Below is a small trained network, with its code and all its weights. Each question gives an input and a class and asks what happens when units are switched off, that is, made to give their printed mean instead of their output.

import numpy as np


def w(rows, s, z=0):
    codes = np.array(rows[::2]) - 128.0
    scale = np.full(codes.shape[1], s)
    scale[-1] = z or s
    return codes * scale


def f(y):
    return np.maximum(y, 0)


def log_softmax(a):
    a = a - a.max(-1, keepdims=True)
    return a - np.log(np.exp(a).sum(-1, keepdims=True))


def net(x, mask):
    res = np.array(x, float).reshape(1, 8) / 4 @ E
    y = f(res @ A[0][:, :-1].T + A[0][:, -1])
    res = res + np.where(mask, y, B[0][:, -1]) @ B[0][:, :-1]
    return log_softmax(res[-1] @ U[:, :-1].T + U[:, -1])


A, B = {}, {}
E = w([
[74,28,178,191,124],'x0',
[211,85,177,21,142],'x1',
[72,81,253,71,92],'x2',
[149,173,239,126,176],'x3',
[157,97,129,97,93],'x4',
[108,178,82,120,157],'x5',
[101,116,43,39,74],'x6',
[75,173,115,97,46],'x7',
],0.0059)
A[0] = w([
[152,110,91,131,101,88],'N1',
[108,142,92,216,102,251],'N2',
[128,179,175,68,147,176],'N3',
[115,114,217,86,187,178],'N4',
[139,109,74,72,132,169],'N5',
[68,135,143,142,149,252],'N6',
[160,115,156,116,195,231],'N7',
[138,102,84,201,184,224],'N8',
[117,219,140,179,162,245],'N9',
[198,130,161,144,146,105],'N10',
[67,58,123,157,147,116],'N11',
[110,88,77,46,116,169],'N12',
[119,116,168,137,206,99],'N13',
[124,126,116,51,117,202],'N14',
[8,96,180,112,103,230],'N15',
[173,108,90,91,115,138],'N16',
[106,129,50,28,66,104],'N17',
[88,125,186,154,93,193],'N18',
[61,73,161,124,99,95],'N19',
[188,94,160,129,166,117],'N20',
],0.011,0.0038)
B[0] = w([
[204,191,143,182,147,154],'N1',
[75,137,145,91,223,234],'N2',
[100,156,124,31,201,211],'N3',
[70,155,239,137,54,254],'N4',
[82,183,239,110,206,196],'N5',
[101,46,102,19,136,206],'N6',
[36,181,228,97,213,235],'N7',
[110,185,64,79,179,234],'N8',
[3,132,124,13,191,250],'N9',
[149,166,196,173,147,192],'N10',
[33,103,63,172,167,186],'N11',
[71,204,232,89,151,207],'N12',
[130,87,189,125,119,199],'N13',
[148,182,198,9,94,202],'N14',
[64,69,88,47,95,248],'N15',
[166,158,254,187,175,182],'N16',
[163,128,219,90,114,231],'N17',
[63,72,157,93,102,214],'N18',
[51,25,70,117,102,192],'N19',
[142,76,211,195,125,202],'N20',
],0.0047,0.0074)
U = w([
[70,174,106,49,98,228],'0',
[179,160,101,254,86,29],'1',
[74,54,108,136,99,33],'2',
[167,108,121,224,220,161],'3',
[132,232,70,150,53,61],'4',
[200,99,56,204,105,3],'5',
[138,175,233,85,161,169],'6',
[97,97,38,87,202,146],'7',
],0.009,0.0032)

Each question gives the input, the list of numbers given to net, and the class t.
The units are the neurons (one row each of A and B). Each row of codes is followed by its name. A weight is (code - 128) times the scale printed after its matrix; where a second scale follows, it is the last column's (A, B and U).
mask holds one flag per neuron, in row order. A switched-off neuron (its flag False) gives its mean, the last column of its row in B, instead of its output. The means were averaged over made-up inputs and are rounded, as every weight is.
A unit's drop is (log p(t) with every unit on - log p(t) with that unit switched off) / (log p(t) with every unit on - log p(t) with every unit switched off).
The circuit of an input: a set's keep is (log p(t) with only the set's units on - log p(t) with every unit switched off) / (log p(t) with every unit on - log p(t) with every unit switched off). Starting from the 12 units with the biggest drops (on a tie, the unit counted first), units are removed one at a time, each time the one whose removal leaves the highest keep (on an exact tie, the one counted first), for as long as the keep stays at least 0.8.
circuit, biggest first: the units of the circuit, biggest drop first
unit that matters most: the unit with the biggest drop
k most important neurons: the k neurons with the biggest drops, biggest first
drop of u: that unit's drop, to one decimal
input [-1,3,6,-4,3,-7,7,2], class 6: circuit, biggest first	[N17; N12]
input [-8,-5,-8,-2,-7,-4,7,5], class 6: circuit, biggest first	[N17; N5; N16]
input [5,0,3,7,4,-8,-3,0], class 2: unit that matters most	N19
input [8,2,-6,-2,0,3,-4,-2], class 7: circuit, biggest first	[N8; N4]
input [7,-6,2,-6,-3,-7,6,-4], class 7: circuit, biggest first	[N4; N2; N11]
input [4,-2,6,6,-4,-7,-3,-1], class 2: 2 most important neurons	[N19; N15]
input [-4,1,-7,1,5,-3,-5,3], class 7: 3 most important neurons	[N4; N17; N12]
input [-7,3,-7,2,-6,6,5,8], class 6: drop of N5	0.1
input [3,-5,-2,6,6,-8,3,-1], class 7: drop of N9	-0.1
input [-6,-5,-5,8,-8,2,5,-6], class 7: drop of N9	0.1
